Here is a tiny trained network, its code and every weight. The questions are about switching its units off for an input and a class, where a switched-off unit gives its printed mean instead of its output.

import numpy as np


def w(rows, s, z=0):
    codes = np.array(rows[::2]) - 128.0
    scale = np.full(codes.shape[1], s)
    scale[-1] = z or s
    return codes * scale


def f(y):
    return np.maximum(y, 0)


def log_softmax(a):
    a = a - a.max(-1, keepdims=True)
    return a - np.log(np.exp(a).sum(-1, keepdims=True))


def net(x, mask):
    res = np.array(x, float).reshape(1, 4) / 4 @ E
    y = f(res @ A[0][:, :-1].T + A[0][:, -1])
    res = res + np.where(mask, y, B[0][:, -1]) @ B[0][:, :-1]
    return log_softmax(res[-1] @ U[:, :-1].T + U[:, -1])


A, B = {}, {}
E = w([
[225,129,93,195],'x0',
[147,125,91,95],'x1',
[70,201,36,161],'x2',
[255,158,79,128],'x3',
],0.011)
A[0] = w([
[133,52,251,87,222],'N1',
[27,155,74,131,236],'N2',
[146,144,49,189,245],'N3',
[128,136,77,237,208],'N4',
[37,67,192,123,251],'N5',
[57,52,190,28,236],'N6',
[187,143,129,140,163],'N7',
[204,101,91,171,156],'N8',
[87,111,117,170,115],'N9',
[126,163,71,201,91],'N10',
],0.011,0.0029)
B[0] = w([
[176,103,61,198,232],'N1',
[133,131,59,32,234],'N2',
[122,192,176,91,216],'N3',
[66,161,254,71,201],'N4',
[165,178,81,125,245],'N5',
[176,166,98,136,248],'N6',
[94,78,150,85,192],'N7',
[80,118,114,57,221],'N8',
[126,148,134,121,160],'N9',
[133,182,178,150,184],'N10',
],0.0087,0.012)
U = w([
[130,9,110,109,141],'0',
[210,154,150,91,82],'1',
[77,64,174,127,1],'2',
[206,129,92,190,128],'3',
[118,127,94,10,161],'4',
[112,161,222,66,139],'5',
[78,84,136,143,30],'6',
[170,102,187,85,243],'7',
],0.011,0.0043)

Each question gives the input, the list of numbers given to net, and the class t.
The units are the neurons (one row each of A and B). Each row of codes is followed by its name. A weight is (code - 128) times the scale printed after its matrix; where a second scale follows, it is the last column's (A, B and U).
mask holds one flag per neuron, in row order. A switched-off neuron (its flag False) gives its mean, the last column of its row in B, instead of its output. The means were averaged over made-up inputs and are rounded, as every weight is.
A unit's drop is (log p(t) with every unit on - log p(t) with that unit switched off) / (log p(t) with every unit on - log p(t) with every unit switched off).
The circuit of an input: a set's keep is (log p(t) with only the set's units on - log p(t) with every unit switched off) / (log p(t) with every unit on - log p(t) with every unit switched off). Starting from all 10 units, units are removed one at a time, each time the one whose removal leaves the highest keep (on an exact tie, the one counted first), for as long as the keep stays at least 0.8.
circuit, biggest first: the units of the circuit, biggest drop first
k most important neurons: the k neurons with the biggest drops, biggest first
drop when u is switched off: that unit's drop, to one decimal
input [-6,4,-8,7], class 3: circuit, biggest first	[N1; N4]
input [1,-2,0,1], class 5: circuit, biggest first	[N1; N2]
input [5,2,8,-8], class 5: circuit, biggest first	[N4]
input [-4,-6,-7,6], class 3: circuit, biggest first	[N1; N4]
input [-2,7,-5,2], class 0: 3 most important neurons	[N5; N3; N10]
input [2,-7,-7,2], class 3: 3 most important neurons	[N1; N4; N2]
input [2,-4,-2,7], class 7: 2 most important neurons	[N2; N5]
input [7,0,-6,5], class 4: 3 most important neurons	[N8; N7; N10]
input [8,-1,-7,-8], class 3: drop when N1 is switched off	0.1
input [4,-6,-7,-7], class 3: drop when N9 is switched off	0.0
input [4,8,-1,6], class 4: drop when N3 is switched off	-0.1
